Below are the code and all the weights of a small trained network. Each question names an input and a target symbol and asks about switching units off, where a switched-off unit gives its printed mean instead of its output.

import numpy as np


def w(rows, s, z=0):
    codes = np.array(rows[::2]) - 128.0
    scale = np.full(codes.shape[1], s)
    scale[-1] = z or s
    return codes * scale


def f(y):
    return y / 2 * (1 + np.tanh(0.7978845608 * (y + 0.044715 * y**3)))


def softmax(a):
    e = np.exp(a - a.max(-1, keepdims=True))
    return e / e.sum(-1, keepdims=True)


def log_softmax(a):
    a = a - a.max(-1, keepdims=True)
    return a - np.log(np.exp(a).sum(-1, keepdims=True))


def net(x, mask):
    ids = ['ΔΘΩβξπσ'.index(c) for c in x.split()]
    T = len(ids)
    res = E[ids] + P[:T]
    u = 0
    for l in range(3):
        r = res
        for j in range(2):
            rows = slice(3 * j, 3 * j + 3)
            q, k, v = (r @ M[l][rows].T for M in (Q, K, V))
            z = softmax(np.where(np.tri(T) > 0, q @ k.T / 3**0.5, -1e9)) @ v
            o = O[l][rows]
            res = res + np.where(mask[u + j], z, o[:, -1]) @ o[:, :-1]
        u += 2
        y = f(res @ A[l][:, :-1].T + A[l][:, -1])
        res = res + np.where(mask[u : u + 8], y, B[l][:, -1]) @ B[l][:, :-1]
        u += 8
    return log_softmax(res[-1] @ U[:, :-1].T + U[:, -1])


Q, K, V, O, A, B = {}, {}, {}, {}, {}, {}
E = w([
[93,155,140,183,74],'Δ',
[158,147,118,140,66],'Θ',
[65,41,142,58,52],'Ω',
[146,142,255,102,111],'β',
[189,92,114,101,206],'ξ',
[102,116,144,172,204],'π',
[148,120,18,152,124],'σ',
],0.0072)
P = w([
[253,42,171,145,130],'0',
[146,42,122,201,206],'1',
[92,63,117,188,100],'2',
[76,77,116,126,110],'3',
[99,95,119,93,78],'4',
[108,116,116,47,65],'5',
[153,133,127,20,81],'6',
],0.0023)
Q[0] = w([
[249,243,31,249,199],'0.h0',
[38,27,167,16,70],'0.h0',
[12,7,213,1,64],'0.h0',
[57,185,241,178,90],'0.h1',
[59,93,251,105,213],'0.h1',
[198,167,2,142,38],'0.h1',
],0.0057)
K[0] = w([
[178,199,252,136,136],'0.h0',
[60,69,26,110,93],'0.h0',
[71,62,2,118,109],'0.h0',
[172,76,27,135,142],'0.h1',
[141,185,60,103,45],'0.h1',
[116,77,192,157,208],'0.h1',
],0.0075)
V[0] = w([
[120,176,140,201,138],'0.h0',
[133,152,20,197,176],'0.h0',
[55,105,3,97,153],'0.h0',
[217,77,175,35,163],'0.h1',
[71,137,248,59,179],'0.h1',
[4,192,221,183,118],'0.h1',
],0.0066)
O[0] = w([
[215,120,153,161,149,116],'0.h0',
[197,154,1,161,123,105],'0.h0',
[145,180,11,75,59,38],'0.h0',
[20,170,122,125,147,255],'0.h1',
[105,217,244,84,137,163],'0.h1',
[209,141,241,100,121,67],'0.h1',
],0.0079,0.00083)
A[0] = w([
[61,32,148,201,201,253],'0.n0',
[115,68,60,227,157,192],'0.n1',
[167,16,133,185,203,238],'0.n2',
[75,86,126,37,2,182],'0.n3',
[55,78,121,43,42,173],'0.n4',
[76,80,127,28,10,179],'0.n5',
[252,54,160,169,122,216],'0.n6',
[13,39,149,190,174,221],'0.n7',
],0.0061,0.0033)
B[0] = w([
[88,47,127,159,189,253],'0.n0',
[142,74,26,191,134,186],'0.n1',
[168,50,111,150,190,224],'0.n2',
[46,114,129,57,2,167],'0.n3',
[31,119,126,62,46,165],'0.n4',
[43,108,132,51,14,166],'0.n5',
[246,43,176,100,116,179],'0.n6',
[33,47,138,147,180,234],'0.n7',
],0.0046,0.0045)
Q[1] = w([
[145,121,3,160,135],'1.h0',
[105,150,240,92,101],'1.h0',
[123,116,197,104,151],'1.h0',
[129,186,171,172,114],'1.h1',
[113,140,201,215,135],'1.h1',
[109,38,124,137,160],'1.h1',
],0.006)
K[1] = w([
[252,186,144,165,181],'1.h0',
[38,64,131,124,104],'1.h0',
[63,132,99,57,59],'1.h0',
[188,72,118,203,206],'1.h1',
[253,235,101,222,184],'1.h1',
[139,242,123,105,76],'1.h1',
],0.0052)
V[1] = w([
[122,169,159,52,6],'1.h0',
[112,127,106,236,209],'1.h0',
[139,140,150,16,27],'1.h0',
[161,69,110,169,253],'1.h1',
[81,181,139,101,16],'1.h1',
[71,176,125,124,39],'1.h1',
],0.0039)
O[1] = w([
[104,95,128,3,128,5],'1.h0',
[182,132,142,253,113,198],'1.h0',
[84,115,115,3,136,36],'1.h0',
[134,205,110,191,161,242],'1.h1',
[133,52,152,75,90,41],'1.h1',
[153,55,157,86,82,68],'1.h1',
],0.0048,0.0029)
A[1] = w([
[94,21,131,147,153,162],'1.n0',
[244,185,114,165,125,183],'1.n1',
[106,254,72,176,144,211],'1.n2',
[251,181,131,161,131,187],'1.n3',
[204,18,158,150,141,182],'1.n4',
[98,76,120,69,39,252],'1.n5',
[60,113,192,94,176,151],'1.n6',
[43,111,125,130,147,165],'1.n7',
],0.0051,0.0034)
B[1] = w([
[62,22,132,102,127,228],'1.n0',
[245,193,181,155,126,215],'1.n1',
[110,234,98,252,134,229],'1.n2',
[250,186,207,145,141,213],'1.n3',
[230,16,166,131,132,213],'1.n4',
[73,104,111,72,69,253],'1.n5',
[80,172,174,27,173,191],'1.n6',
[2,147,118,63,149,190],'1.n7',
],0.0036,0.005)
Q[2] = w([
[186,165,56,166,105],'2.h0',
[67,95,199,89,154],'2.h0',
[201,153,66,161,99],'2.h0',
[108,183,54,97,40],'2.h1',
[124,140,178,3,30],'2.h1',
[136,169,60,195,149],'2.h1',
],0.0028)
K[2] = w([
[192,245,137,196,216],'2.h0',
[52,2,133,49,38],'2.h0',
[208,239,107,191,175],'2.h0',
[181,91,82,183,191],'2.h1',
[245,214,106,247,131],'2.h1',
[111,31,122,108,166],'2.h1',
],0.0029)
V[2] = w([
[201,176,193,188,179],'2.h0',
[204,172,197,183,178],'2.h0',
[69,73,110,89,138],'2.h0',
[19,123,79,137,114],'2.h1',
[172,178,152,131,85],'2.h1',
[103,253,138,150,84],'2.h1',
],0.0035)
O[2] = w([
[93,86,138,186,124,27],'2.h0',
[89,87,137,186,124,29],'2.h0',
[155,187,137,99,143,255],'2.h0',
[198,105,195,188,71,97],'2.h1',
[84,88,90,51,147,75],'2.h1',
[158,52,168,2,140,54],'2.h1',
],0.0041,0.0027)
A[2] = w([
[75,28,139,154,148,141],'2.n0',
[51,19,71,50,75,3],'2.n1',
[159,7,183,140,112,206],'2.n2',
[46,210,76,164,154,194],'2.n3',
[87,30,55,165,137,116],'2.n4',
[198,185,134,165,148,181],'2.n5',
[158,3,88,149,109,154],'2.n6',
[218,157,145,163,150,187],'2.n7',
],0.0059,0.0026)
B[2] = w([
[38,64,96,72,79,193],'2.n0',
[169,190,208,219,143,254],'2.n1',
[163,3,139,51,95,189],'2.n2',
[68,207,86,155,210,181],'2.n3',
[87,137,30,43,61,195],'2.n4',
[184,189,186,171,130,217],'2.n5',
[190,87,53,4,49,183],'2.n6',
[199,161,178,157,116,229],'2.n7',
],0.0048,0.0074)
U = w([
[4,215,48,151,163,169],'Δ',
[162,170,46,121,61,51],'Θ',
[229,38,166,104,123,6],'Ω',
[24,49,184,126,160,83],'β',
[199,231,253,189,140,193],'ξ',
[148,192,121,61,200,82],'π',
[118,6,59,116,47,242],'σ',
],0.0037,0.0019)

Each question gives the input, a string of symbols that net reads in full, and the target symbol t.
The units are the heads (3 rows each of Q, K, V and O) and the neurons (one row each of A and B). Each row of codes is followed by its name. A weight is (code - 128) times the scale printed after its matrix; where a second scale follows, it is the last column's (O, A, B and U).
mask holds one flag per unit, layer by layer, with each layer's heads first. A switched-off unit (its flag False) gives its mean, the last column of its rows in O or B, instead of its output. The means were averaged over made-up inputs and are rounded, as every weight is.
A unit's drop is (log p(t) with every unit on - log p(t) with that unit switched off) / (log p(t) with every unit on - log p(t) with every unit switched off).
unit that matters most: the unit with the biggest drop
k most important neurons: the k neurons with the biggest drops, biggest first
k most important neurons of layer l: the k neurons of layer l with the biggest drops, biggest first
heads that matter: for each layer, one digit per head in row order, 1 if its drop is at least 0.15 and else 0, layers parted by /
drop of u: that unit's drop, to one decimal
input Ω ξ π β, target π: unit that matters most	2.h0
input β π β Ω π, target π: heads that matter	11 / 10 / 10
input π Θ ξ ξ π, target Δ: heads that matter	01 / 01 / 00
input π π π ξ, target ξ: heads that matter	10 / 11 / 00
input ξ Ω β π Θ, target π: heads that matter	10 / 11 / 10
input π Ω Ω Θ, target π: heads that matter	10 / 10 / 10
input β π β π, target β: heads that matter	11 / 00 / 10
input β β π, target β: heads that matter	11 / 00 / 00
input Θ ξ π ξ ξ, target Δ: 2 most important neurons of layer 2	[2.n3; 2.n1]
input π σ ξ σ, target Δ: 2 most important neurons of layer 2	[2.n3; 2.n2]
input β β Θ Θ π, target σ: heads that matter	00 / 00 / 00
input π ξ Ω π, target ξ: heads that matter	11 / 11 / 11
input σ Θ Θ Ω π ξ σ, target σ: heads that matter	11 / 01 / 00
input β π π Δ, target ξ: unit that matters most	0.h0
input β σ σ ξ ξ β, target Δ: heads that matter	11 / 00 / 00
input π Ω π π σ, target σ: heads that matter	10 / 01 / 10
input β β π ξ ξ Θ, target Δ: heads that matter	11 / 00 / 00
input σ π Θ π, target σ: heads that matter	01 / 00 / 10
input ξ Θ ξ Δ, target Δ: heads that matter	00 / 00 / 00
input π π π Θ, target ξ: 2 most important neurons	[0.n7; 0.n0]
input π Δ Ω Θ β Δ ξ, target π: unit that matters most	1.h0
input ξ π π σ, target ξ: 2 most important neurons of layer 1	[1.n1; 1.n3]
input Θ ξ ξ Θ, target Δ: 2 most important neurons of layer 0	[0.n6; 0.n2]
input π π σ π π π ξ, target ξ: drop of 1.h1	0.3
input π π ξ ξ ξ π, target Δ: drop of 1.h0	0.0
input π π π π, target ξ: drop of 0.h0	0.4
input π Δ π π σ, target ξ: unit that matters most	0.h0
input π Θ β Ω Θ ξ, target π: drop of 0.n3	0.3
